Below is a small trained network, with its code and all its weights. Each question gives an input and a target symbol and asks what happens when units are switched off, that is, made to give their printed mean instead of their output.

import numpy as np


def w(rows, s, z=0):
    codes = np.array(rows[::2]) - 128.0
    scale = np.full(codes.shape[1], s)
    scale[-1] = z or s
    return codes * scale


def f(y):
    return y / 2 * (1 + np.tanh(0.7978845608 * (y + 0.044715 * y**3)))


def softmax(a):
    e = np.exp(a - a.max(-1, keepdims=True))
    return e / e.sum(-1, keepdims=True)


def log_softmax(a):
    a = a - a.max(-1, keepdims=True)
    return a - np.log(np.exp(a).sum(-1, keepdims=True))


def net(x, mask):
    ids = ['ΔΨΩαβεηθλμπτφ'.index(c) for c in x.split()]
    T = len(ids)
    res = E[ids] + P[:T]
    r = res
    for j in range(3):
        rows = slice(4 * j, 4 * j + 4)
        q, k, v = (r @ M[0][rows].T for M in (Q, K, V))
        z = softmax(np.where(np.tri(T) > 0, q @ k.T / 4**0.5, -1e9)) @ v
        o = O[0][rows]
        res = res + np.where(mask[j], z, o[:, -1]) @ o[:, :-1]
    y = f(res @ A[0][:, :-1].T + A[0][:, -1])
    res = res + np.where(mask[3:15], y, B[0][:, -1]) @ B[0][:, :-1]
    return log_softmax(res[-1] @ U[:, :-1].T + U[:, -1])


Q, K, V, O, A, B = {}, {}, {}, {}, {}, {}
E = w([
[137,99,118],'Δ',
[158,120,126],'Ψ',
[135,118,128],'Ω',
[151,108,95],'α',
[125,118,129],'β',
[110,195,78],'ε',
[129,121,155],'η',
[108,95,127],'θ',
[126,222,43],'λ',
[107,96,127],'μ',
[71,127,171],'π',
[108,120,147],'τ',
[108,248,109],'φ',
],0.012)
P = w([
[185,55,186],'0',
[121,111,158],'1',
[181,147,150],'2',
[56,74,67],'3',
[117,144,185],'4',
[202,191,140],'5',
[28,69,40],'6',
[101,139,197],'7',
[203,226,148],'8',
[2,48,9],'9',
[90,130,205],'10',
],0.0082)
Q[0] = w([
[106,185,43],'H1',
[131,77,156],'H1',
[35,69,32],'H1',
[97,109,210],'H1',
[211,147,117],'H2',
[88,128,104],'H2',
[109,155,69],'H2',
[111,168,46],'H2',
[255,202,191],'H3',
[95,37,24],'H3',
[104,109,134],'H3',
[193,147,144],'H3',
],0.021)
K[0] = w([
[183,139,195],'H1',
[109,104,90],'H1',
[165,39,181],'H1',
[61,102,135],'H1',
[85,133,68],'H2',
[145,92,152],'H2',
[127,77,121],'H2',
[123,65,111],'H2',
[133,239,57],'H3',
[148,3,110],'H3',
[140,108,141],'H3',
[138,160,90],'H3',
],0.025)
V[0] = w([
[192,95,72],'H1',
[152,131,113],'H1',
[173,112,91],'H1',
[80,34,128],'H1',
[121,71,144],'H2',
[169,162,152],'H2',
[189,205,143],'H2',
[172,151,156],'H2',
[86,135,92],'H3',
[92,80,31],'H3',
[90,107,54],'H3',
[4,165,173],'H3',
],0.017)
O[0] = w([
[200,161,171,118],'H1',
[155,145,131,112],'H1',
[174,154,145,115],'H1',
[115,75,248,235],'H1',
[121,52,180,207],'H2',
[154,126,67,125],'H2',
[151,160,47,71],'H2',
[153,102,80,142],'H2',
[60,168,113,69],'H3',
[88,227,183,2],'H3',
[71,206,146,28],'H3',
[4,57,102,121],'H3',
],0.017,0.0031)
A[0] = w([
[160,37,54,161],'N1',
[167,102,68,107],'N2',
[146,218,67,7],'N3',
[167,112,101,37],'N4',
[72,126,140,37],'N5',
[128,199,253,146],'N6',
[179,122,96,87],'N7',
[173,182,153,106],'N8',
[92,145,59,10],'N9',
[136,109,191,1],'N10',
[214,204,54,146],'N11',
[164,123,112,75],'N12',
],0.0072,0.0038)
B[0] = w([
[97,188,175,246],'N1',
[113,122,179,164],'N2',
[113,3,173,166],'N3',
[112,157,167,144],'N4',
[185,171,128,156],'N5',
[145,80,66,204],'N6',
[135,161,165,160],'N7',
[140,180,97,169],'N8',
[194,179,155,159],'N9',
[115,143,74,181],'N10',
[91,150,65,203],'N11',
[135,151,150,144],'N12',
],0.018,0.012)
U = w([
[192,138,153,81],'Δ',
[146,235,186,21],'Ψ',
[141,176,189,54],'Ω',
[156,196,86,71],'α',
[141,156,187,44],'β',
[68,189,98,252],'ε',
[132,164,251,21],'η',
[128,86,138,93],'θ',
[47,167,40,219],'λ',
[124,88,140,156],'μ',
[10,98,187,192],'π',
[99,130,192,181],'τ',
[33,252,147,156],'φ',
],0.0038,0.0023)

Each question gives the input, a string of symbols that net reads in full, and the target symbol t.
The units are the heads (4 rows each of Q, K, V and O) and the neurons (one row each of A and B). Each row of codes is followed by its name. A weight is (code - 128) times the scale printed after its matrix; where a second scale follows, it is the last column's (O, A, B and U).
mask holds one flag per unit, heads first, then neurons. A switched-off unit (its flag False) gives its mean, the last column of its rows in O or B, instead of its output. The means were averaged over made-up inputs and are rounded, as every weight is.
A unit's drop is (log p(t) with every unit on - log p(t) with that unit switched off) / (log p(t) with every unit on - log p(t) with every unit switched off).
The circuit of an input: a set's keep is (log p(t) with only the set's units on - log p(t) with every unit switched off) / (log p(t) with every unit on - log p(t) with every unit switched off). Starting from the 12 units with the biggest drops (on a tie, the unit counted first), units are removed one at a time, each time the one whose removal leaves the highest keep (on an exact tie, the one counted first), for as long as the keep stays at least 0.8.
circuit, biggest first: the units of the circuit, biggest drop first
unit that matters most: the unit with the biggest drop
k most important neurons: the k neurons with the biggest drops, biggest first
which heads matter: for each layer, one digit per head in row order, 1 if its drop is at least 0.15 and else 0, layers parted by /
drop of u: that unit's drop, to one decimal
input Ψ φ Δ α α Ω, target φ: circuit, biggest first -> (H1 N1 H3 N9)
input μ α π φ π Δ, target φ: which heads matter -> 001
input π η β θ φ π α λ, target π: which heads matter -> 011
input Δ φ π Δ π Δ, target φ: which heads matter -> 101
input λ Ω θ τ μ Ω, target λ: most important neuron -> (N11)
input π φ π π π η, target φ: 3 most important neurons -> (N1 N9 N6)
input π τ φ β Ψ, target φ: which heads matter -> 011
input π Δ λ Δ Ψ β, target λ: circuit, biggest first -> (N11 H1)
input π Δ μ Δ α Δ τ, target π: circuit, biggest first -> (H3 H1 N1)
input α μ Ω Ψ π, target π: which heads matter -> 001
input λ α π Δ π Δ, target λ: circuit, biggest first -> (N11 H3 H1 N1)
input λ τ θ η η Δ π μ, target π: which heads matter -> 101
input η π π β, target η: which heads matter -> 001
input φ π π λ π π α τ Δ, target λ: circuit, biggest first -> (N6 H3)
input η θ α π π α Δ η μ π η, target π: circuit, biggest first -> (H1)
input β π μ Δ η η π φ φ, target φ: circuit, biggest first -> (H1 H3 N1 N2)
input β λ τ π α τ τ π η, target λ: 2 most important neurons -> (N11 N1)
input λ λ Ψ, target λ: which heads matter -> 111
input τ μ λ Δ α β Δ λ α, target λ: 2 most important neurons -> (N11 N1)
input θ π θ Ψ π μ τ θ φ ε Ψ, target φ: unit that matters most -> H2
input μ α Δ π η φ π η φ φ η, target φ: 2 most important neurons -> (N1 N11)
input α φ η ε, target α: which heads matter -> 101
input β μ Ψ φ π π μ μ α, target φ: 2 most important neurons -> (N3 N5)
input π Δ φ β, target π: drop of N1 -> 0.1
input μ η α Ω π π Δ α λ, target λ: drop of N11 -> 1.3
input η θ α, target α: drop of H1 -> 0.3
input π Ω θ Ω φ π η α α, target φ: drop of N5 -> 0.0
input β β φ θ φ μ Δ η μ, target φ: unit that matters most -> H1
